Look-ups in named tables: a row name and a column name give one cell, copied from the table.

reme
|  | varopa | tuzede | nafuve | bofo | rol | linu | vuzig |
|---|---|---|---|---|---|---|---|
| sunal | 41 | 41 | 41 | 41 | 41 | 42 | 42 |
| piziz | 41 | 40 | 41 | 40 | 41 | 42 | 42 |
| deg | 42 | 43 | 39 | 41 | 42 | 40 | 42 |
| tid | 42 | 41 | 41 | 42 | 41 | 41 | 41 |
| nezin | 41 | 40 | 41 | 39 | 42 | 43 | 43 |
| luz | 54 | 28 | 24 | 4 | 23 | 47 | 77 |
| vupar | 42 | 43 | 40 | 43 | 41 | 39 | 41 |
| fepa | 42 | 43 | 41 | 44 | 41 | 40 | 40 |

nafuve of luz = 24
linu of piziz = 42
tuzede of nezin = 40
rol of piziz = 41
vuzig of nezin = 43
bofo of tid = 42
nafuve of tid = 41
rol of fepa = 41
linu of fepa = 40
vuzig of tid = 41
varopa of vupar = 42
nafuve of vupar = 40
rol of nezin = 42
varopa of deg = 42
linu of vupar = 39
rol of luz = 23

zodo =
|  | fiz | zibo | gofo |
|---|---|---|---|
| lom | 90.737 | 69.998 | -55.744 |
| fura | -5.173 | 8.898 | 18.713 |
| fele | -1.195 | -5.442 | 12.764 |

What is the fiz of fele in zodo?
-1.195
What is the gofo of fele in zodo?
12.764
What is the fiz of fura in zodo?
-5.173
What is the fiz of lom in zodo?
90.737
What is the zibo of fele in zodo?
-5.442
What is the zibo of fura in zodo?
8.898
What is the gofo of lom in zodo?
-55.744
What is the zibo of lom in zodo?
69.998
What is the gofo of fura in zodo?
18.713

vum:
columns: dotim, luzepuz, fum, puv, mig, medosin, gos, muk
sev: [57, 248, 131, 136, 228, 161, 99, 65]
tib: [201, 119, 214, 178, 116, 151, 193, 220]
nogur: [98, 210, 154, 135, 205, 157, 124, 120]
netoter: [205, 118, 201, 173, 129, 158, 193, 212]
gafut: [199, 118, 215, 191, 121, 148, 199, 203]
lufoti: [91, 219, 120, 75, 213, 198, 99, 175]
giti: [64, 236, 141, 140, 223, 162, 97, 51]
zov: [185, 130, 228, 226, 101, 110, 215, 169]
lar: [97, 213, 148, 133, 201, 161, 119, 112]
golalop: [186, 113, 221, 189, 108, 129, 201, 213]

gos of sev: 99
medosin of zov: 110
luzepuz of zov: 130
fum of lar: 148
puv of tib: 178
muk of sev: 65
mig of zov: 101

Table leb
	marero	sep	kad	sotoreg	gososi
dizezol	0.88	0.11	0.33	0.16	0.13
linate	0.15	0.95	0.27	0.13	0.10
totefat	0.22	0.51	0.26	0.22	0.39

What is the sep of totefat in leb? 0.51
What is the gososi of linate in leb? 0.10
What is the kad of dizezol in leb? 0.33
What is the sotoreg of totefat in leb? 0.22
What is the gososi of totefat in leb? 0.39
What is the kad of totefat in leb? 0.26
What is the marero of linate in leb? 0.15
What is the kad of linate in leb? 0.27
What is the sotoreg of dizezol in leb? 0.16
What is the marero of totefat in leb? 0.22
What is the sep of linate in leb? 0.95
What is the gososi of dizezol in leb? 0.13
What is the sep of dizezol in leb? 0.11
What is the sotoreg of linate in leb? 0.13
What is the marero of dizezol in leb? 0.88
Row with the largest sep: linate

met
|  | luk | sok | dobus |
|---|---|---|---|
| tuno | 1674 | 4779 | 5494 |
| lub | 8031 | 8060 | 3500 |
| dus | 6398 | 3469 | 3430 |
| pinat | 8048 | 4257 | 208 |
| nomoz | 5351 | 2427 | 6373 |
| kanas | 2689 | 7944 | 3944 |
| dula | 3304 | 2826 | 1133 |
| bisi | 6819 | 497 | 56 |
| gudel | 948 | 2245 | 848 |
| mevega | 105 | 660 | 5822 |
| patom | 1312 | 3460 | 1287 |
| lolo | 7391 | 3460 | 4144 |
| subok | 7127 | 4663 | 2576 |
| vava | 3523 | 887 | 661 |

What is the dobus of tuno in met? 5494
What is the sok of subok in met? 4663
What is the dobus of gudel in met? 848
What is the luk of patom in met? 1312
What is the luk of dus in met? 6398
What is the luk of gudel in met? 948
What is the dobus of kanas in met? 3944
What is the luk of lolo in met? 7391
What is the sok of lub in met? 8060
What is the dobus of mevega in met? 5822
What is the sok of bisi in met? 497
What is the luk of mevega in met? 105
What is the sok of gudel in met? 2245
What is the luk of tuno in met? 1674

Table zamosis
|  | roka | kes | ruf |
|---|---|---|---|
| suf | 175 | 160 | 150 |
| dav | 152 | 153 | 166 |
| giduso | 160 | 145 | 164 |
| potezes | 101 | 117 | 75 |
| lel | 31 | 193 | 124 |
| puref | 164 | 152 | 154 |

What is the ruf of giduso in zamosis?
164
What is the roka of suf in zamosis?
175
What is the roka of potezes in zamosis?
101
What is the roka of giduso in zamosis?
160
What is the roka of dav in zamosis?
152
What is the ruf of puref in zamosis?
154
What is the kes of suf in zamosis?
160
What is the ruf of suf in zamosis?
150
What is the kes of puref in zamosis?
152
What is the ruf of dav in zamosis?
166
What is the roka of puref in zamosis?
164
What is the ruf of lel in zamosis?
124
What is the kes of dav in zamosis?
153
What is the ruf of potezes in zamosis?
75
What is the kes of lel in zamosis?
193
What is the roka of lel in zamosis?
31
Row with the largest roka: suf

meku =
fields: lomu, muvukoz, kuv, bet, sapo, bas
dilurel: [-0.58, 0.62, 0.32, 0.33, 0.47, -0.28]
dor: [-0.32, 0.45, -0.04, -0.27, 0.39, 0.14]
lumanik: [-0.24, 0.35, 0.02, -0.17, 0.38, 0.09]
meke: [0.44, -0.12, 0.38, 0.15, -0.07, 0.10]
zona: [-0.29, 0.54, -0.20, -0.12, 0.49, 0.39]
puragib: [0.35, -0.05, 0.60, 0.49, -0.23, -0.15]
nifutu: [0.35, -0.15, 0.51, 0.25, -0.12, 0.08]

What is the kuv of zona in meku?
-0.20
What is the lomu of dilurel in meku?
-0.58
What is the bas of dilurel in meku?
-0.28
What is the muvukoz of meke in meku?
-0.12
What is the kuv of meke in meku?
0.38
What is the lomu of dor in meku?
-0.32
What is the bas of lumanik in meku?
0.09
What is the muvukoz of nifutu in meku?
-0.15
What is the bet of zona in meku?
-0.12
What is the sapo of lumanik in meku?
0.38
Which row has the largest bas? zona

